Below are the code and all the weights of a small trained network. Each question names an input and a class and asks about switching units off, where a switched-off unit gives its printed mean instead of its output.

import numpy as np


def w(rows, s, z=0):
    codes = np.array(rows[::2]) - 128.0
    scale = np.full(codes.shape[1], s)
    scale[-1] = z or s
    return codes * scale


def norm(h):
    return h / np.sqrt((h * h).mean(-1, keepdims=True) + 1e-5)


def f(y):
    return y / 2 * (1 + np.tanh(0.7978845608 * (y + 0.044715 * y**3)))


def log_softmax(a):
    a = a - a.max(-1, keepdims=True)
    return a - np.log(np.exp(a).sum(-1, keepdims=True))


def net(x, mask):
    res = np.array(x, float).reshape(1, 2) / 4 @ E
    u = 0
    for l in range(3):
        y = f(norm(res) @ A[l][:, :-1].T + A[l][:, -1])
        res = res + np.where(mask[u : u + 5], y, B[l][:, -1]) @ B[l][:, :-1]
        u += 5
    return log_softmax(norm(res)[-1] @ U[:, :-1].T + U[:, -1])


A, B = {}, {}
E = w([
[38,199,94,239,166,247,117],'x0',
[101,253,226,63,71,125,69],'x1',
],0.0056)
A[0] = w([
[104,211,216,98,122,204,139,3],'0.n0',
[136,69,163,102,70,153,214,115],'0.n1',
[56,143,142,160,160,162,166,82],'0.n2',
[117,71,130,186,162,142,156,35],'0.n3',
[63,175,255,89,73,116,54,143],'0.n4',
],0.0067,0.0027)
B[0] = w([
[209,52,111,109,129,154,113,184],'0.n0',
[117,185,57,204,159,147,112,154],'0.n1',
[193,187,125,110,76,61,101,171],'0.n2',
[141,79,169,159,106,106,148,166],'0.n3',
[12,195,92,70,2,199,148,253],'0.n4',
],0.0073,0.0057)
A[1] = w([
[158,146,150,115,244,97,128,1],'1.n0',
[131,68,127,140,188,120,179,49],'1.n1',
[99,132,163,169,157,140,2,38],'1.n2',
[89,85,187,3,145,2,150,55],'1.n3',
[140,76,74,130,148,150,97,164],'1.n4',
],0.0079,0.0043)
B[1] = w([
[142,140,138,222,157,152,134,103],'1.n0',
[153,106,159,165,126,126,78,238],'1.n1',
[110,104,83,115,155,151,187,103],'1.n2',
[251,232,115,145,219,98,117,237],'1.n3',
[81,159,134,75,97,114,156,253],'1.n4',
],0.012,0.0028)
A[2] = w([
[13,199,45,142,126,208,184,164],'2.n0',
[99,109,118,29,67,104,155,193],'2.n1',
[147,2,16,145,201,179,184,198],'2.n2',
[193,147,165,191,166,100,4,250],'2.n3',
[199,118,152,112,163,144,197,19],'2.n4',
],0.0071,0.0023)
B[2] = w([
[206,113,179,154,212,50,130,254],'2.n0',
[104,47,104,184,203,55,183,193],'2.n1',
[94,254,147,9,52,163,143,222],'2.n2',
[69,99,168,152,178,71,109,176],'2.n3',
[83,226,231,87,54,107,171,127],'2.n4',
],0.0086,0.0066)
U = w([
[201,198,191,135,148,66,144,252],'0',
[54,192,160,76,48,174,191,250],'1',
[95,61,137,206,149,61,161,176],'2',
[186,78,59,168,139,168,102,3],'3',
[163,63,98,126,117,232,71,3],'4',
[179,74,79,95,198,252,107,3],'5',
],0.011,0.0052)

Each question gives the input, the list of numbers given to net, and the class t.
The units are the neurons (one row each of A and B). Each row of codes is followed by its name. A weight is (code - 128) times the scale printed after its matrix; where a second scale follows, it is the last column's (A, B and U).
mask holds one flag per neuron, layer by layer. A switched-off neuron (its flag False) gives its mean, the last column of its row in B, instead of its output. The means were averaged over made-up inputs and are rounded, as every weight is.
A unit's drop is (log p(t) with every unit on - log p(t) with that unit switched off) / (log p(t) with every unit on - log p(t) with every unit switched off).
The circuit of an input: a set's keep is (log p(t) with only the set's units on - log p(t) with every unit switched off) / (log p(t) with every unit on - log p(t) with every unit switched off). Starting from the 12 units with the biggest drops (on a tie, the unit counted first), units are removed one at a time, each time the one whose removal leaves the highest keep (on an exact tie, the one counted first), for as long as the keep stays at least 0.8.
circuit, biggest first: the units of the circuit, biggest drop first
unit that matters most: the unit with the biggest drop
top k neurons: the k neurons with the biggest drops, biggest first
top k neurons in layer l: the k neurons of layer l with the biggest drops, biggest first
input [-2,-4], class 1: top 2 neurons in layer 2	2.n0; 2.n2
input [8,3], class 0: unit that matters most	2.n0
input [4,-5], class 1: top 2 neurons in layer 0	0.n4; 0.n3
input [3,-3], class 2: top 2 neurons	2.n2; 0.n2
input [3,2], class 2: top 2 neurons	2.n2; 1.n3
input [-3,-2], class 2: circuit, biggest first	0.n1; 2.n2; 1.n3
input [5,-5], class 0: top 3 neurons	0.n0; 2.n0; 1.n4
input [-2,2], class 2: circuit, biggest first	2.n1; 2.n2
input [-1,3], class 2: circuit, biggest first	2.n1; 2.n2; 1.n3
input [-3,3], class 2: top 2 neurons	0.n4; 2.n1
input [6,2], class 0: top 2 neurons	2.n0; 2.n1
input [4,-6], class 1: top 3 neurons	0.n4; 2.n2; 0.n3
input [8,-6], class 0: circuit, biggest first	2.n0; 2.n2
input [8,0], class 0: circuit, biggest first	2.n0
input [-1,0], class 2: top 4 neurons	0.n1; 1.n3; 2.n2; 2.n1
input [6,-2], class 0: top 2 neurons	2.n0; 1.n2
input [7,-7], class 0: top 3 neurons	2.n0; 0.n0; 1.n4
input [5,-7], class 1: top 3 neurons	2.n2; 0.n4; 0.n3
input [2,-4], class 1: top 2 neurons	0.n3; 0.n4
input [1,-1], class 2: top 2 neurons	2.n2; 1.n3
input [0,-8], class 1: unit that matters most	2.n2
input [5,-4], class 0: top 3 neurons in layer 0	0.n4; 0.n0; 0.n2
input [0,-3], class 2: top 2 neurons in layer 1	1.n4; 1.n2
input [0,1], class 2: top 3 neurons in layer 2	2.n1; 2.n2; 2.n0
